Below are the code and all the weights of a small trained network. Each question names an input and a target symbol and asks about switching units off, where a switched-off unit gives its printed mean instead of its output.

import numpy as np


def w(rows, s, z=0):
    codes = np.array(rows[::2]) - 128.0
    scale = np.full(codes.shape[1], s)
    scale[-1] = z or s
    return codes * scale


def norm(h):
    return h / np.sqrt((h * h).mean(-1, keepdims=True) + 1e-5)


def f(y):
    return np.maximum(y, 0)


def softmax(a):
    e = np.exp(a - a.max(-1, keepdims=True))
    return e / e.sum(-1, keepdims=True)


def log_softmax(a):
    a = a - a.max(-1, keepdims=True)
    return a - np.log(np.exp(a).sum(-1, keepdims=True))


def net(x, mask):
    ids = ['ΘΞΣΩαβγδζψ'.index(c) for c in x.split()]
    T = len(ids)
    res = E[ids] + P[:T]
    r = norm(res)
    for j in range(3):
        rows = slice(3 * j, 3 * j + 3)
        q, k, v = (r @ M[0][rows].T for M in (Q, K, V))
        z = softmax(np.where(np.tri(T) > 0, q @ k.T / 3**0.5, -1e9)) @ v
        o = O[0][rows]
        res = res + np.where(mask[j], z, o[:, -1]) @ o[:, :-1]
    y = f(norm(res) @ A[0][:, :-1].T + A[0][:, -1])
    res = res + np.where(mask[3:11], y, B[0][:, -1]) @ B[0][:, :-1]
    return log_softmax(norm(res)[-1] @ U[:, :-1].T + U[:, -1])


Q, K, V, O, A, B = {}, {}, {}, {}, {}, {}
E = w([
[171,251,96],'Θ',
[124,81,173],'Ξ',
[56,120,104],'Σ',
[56,133,112],'Ω',
[121,77,166],'α',
[110,105,162],'β',
[166,108,124],'γ',
[129,158,165],'δ',
[122,71,175],'ζ',
[118,71,131],'ψ',
],0.021)
P = w([
[30,216,2],'0',
[86,137,204],'1',
[75,146,204],'2',
[71,153,208],'3',
[149,125,171],'4',
[133,129,171],'5',
[137,140,168],'6',
[137,137,172],'7',
[131,126,181],'8',
[124,114,175],'9',
[134,130,171],'10',
],0.006)
Q[0] = w([
[214,133,86],'H0',
[241,87,139],'H0',
[62,202,185],'H0',
[173,90,200],'H1',
[86,119,90],'H1',
[229,90,63],'H1',
[201,197,204],'H2',
[121,103,185],'H2',
[147,3,153],'H2',
],0.016)
K[0] = w([
[173,105,209],'H0',
[243,73,178],'H0',
[108,118,64],'H0',
[102,80,85],'H1',
[155,183,202],'H1',
[149,76,230],'H1',
[165,248,150],'H2',
[90,143,181],'H2',
[147,59,188],'H2',
],0.017)
V[0] = w([
[228,146,152],'H0',
[214,89,32],'H0',
[209,186,174],'H0',
[129,254,108],'H1',
[192,140,176],'H1',
[198,166,171],'H1',
[223,162,178],'H2',
[163,112,76],'H2',
[193,67,136],'H2',
],0.015)
O[0] = w([
[47,103,210,50],'H0',
[8,201,95,69],'H0',
[96,97,230,38],'H0',
[166,178,129,4],'H1',
[192,135,129,35],'H1',
[191,180,109,2],'H1',
[90,102,101,102],'H2',
[85,140,147,61],'H2',
[98,193,81,163],'H2',
],0.011,0.0093)
A[0] = w([
[132,161,94,218],'N0',
[141,102,127,99],'N1',
[71,45,168,122],'N2',
[226,154,143,3],'N3',
[203,14,195,58],'N4',
[206,237,129,228],'N5',
[222,162,67,122],'N6',
[2,158,89,224],'N7',
],0.013,0.0054)
B[0] = w([
[78,142,223,182],'N0',
[139,143,160,150],'N1',
[102,103,67,249],'N2',
[1,83,104,158],'N3',
[51,48,193,242],'N4',
[150,236,85,183],'N5',
[125,182,218,217],'N6',
[98,31,168,254],'N7',
],0.0095,0.0077)
U = w([
[95,206,179,187],'Θ',
[164,103,148,41],'Ξ',
[147,169,98,206],'Σ',
[154,168,129,205],'Ω',
[165,98,111,56],'α',
[184,111,152,40],'β',
[6,190,190,21],'γ',
[151,124,246,141],'δ',
[156,109,139,2],'ζ',
[77,125,51,188],'ψ',
],0.018,0.0045)

Each question gives the input, a string of symbols that net reads in full, and the target symbol t.
The units are the heads (3 rows each of Q, K, V and O) and the neurons (one row each of A and B). Each row of codes is followed by its name. A weight is (code - 128) times the scale printed after its matrix; where a second scale follows, it is the last column's (O, A, B and U).
mask holds one flag per unit, heads first, then neurons. A switched-off unit (its flag False) gives its mean, the last column of its rows in O or B, instead of its output. The means were averaged over made-up inputs and are rounded, as every weight is.
A unit's drop is (log p(t) with every unit on - log p(t) with that unit switched off) / (log p(t) with every unit on - log p(t) with every unit switched off).
The circuit of an input: a set's keep is (log p(t) with only the set's units on - log p(t) with every unit switched off) / (log p(t) with every unit on - log p(t) with every unit switched off). Starting from all 11 units, units are removed one at a time, each time the one whose removal leaves the highest keep (on an exact tie, the one counted first), for as long as the keep stays at least 0.8.
circuit, biggest first: the units of the circuit, biggest drop first
unit that matters most: the unit with the biggest drop
k most important neurons: the k neurons with the biggest drops, biggest first
which heads matter: for each layer, one digit per head in row order, 1 if its drop is at least 0.15 and else 0, layers parted by /
drop when u is switched off: that unit's drop, to one decimal
input ψ δ δ Θ δ ψ, target δ: which heads matter	100
input Ω Σ γ δ ζ ψ δ γ Ω, target Σ: which heads matter	100
input ψ ψ ψ ζ, target ψ: circuit, biggest first	(H0)
input δ ψ α, target δ: which heads matter	110
input Θ Ξ α ζ, target Θ: circuit, biggest first	(H1, N5, N7, H0)
input γ ψ Θ ψ, target γ: which heads matter	110
input ψ ψ ψ Ω β ψ Θ, target Θ: which heads matter	000
input δ Θ Ξ α, target δ: circuit, biggest first	(H0, H1)
input δ ψ Θ ψ δ δ ψ δ, target δ: which heads matter	111
input δ ψ ψ ψ, target δ: circuit, biggest first	(H1, N6)
input δ ψ γ ψ δ Θ, target Θ: circuit, biggest first	(H1, N5, H0, N6)
input Θ ψ ψ δ β, target Θ: circuit, biggest first	(H1, N5, H0)
input δ Ω γ γ β β, target δ: 3 most important neurons	(N6, N4, N2)
input γ Ξ ψ ζ, target γ: unit that matters most	H0
input ψ ψ ψ Ξ, target ψ: which heads matter	110
input Θ γ ψ δ, target Θ: 3 most important neurons	(N5, N7, N4)
input δ ψ δ ψ δ, target δ: which heads matter	011
input ψ ψ δ γ, target γ: drop when N3 is switched off	0.0
input β γ ψ γ γ ψ Ξ α, target γ: drop when N7 is switched off	-0.2
input α γ Ξ Ξ δ Θ Ξ γ γ δ α, target γ: drop when H0 is switched off	1.7
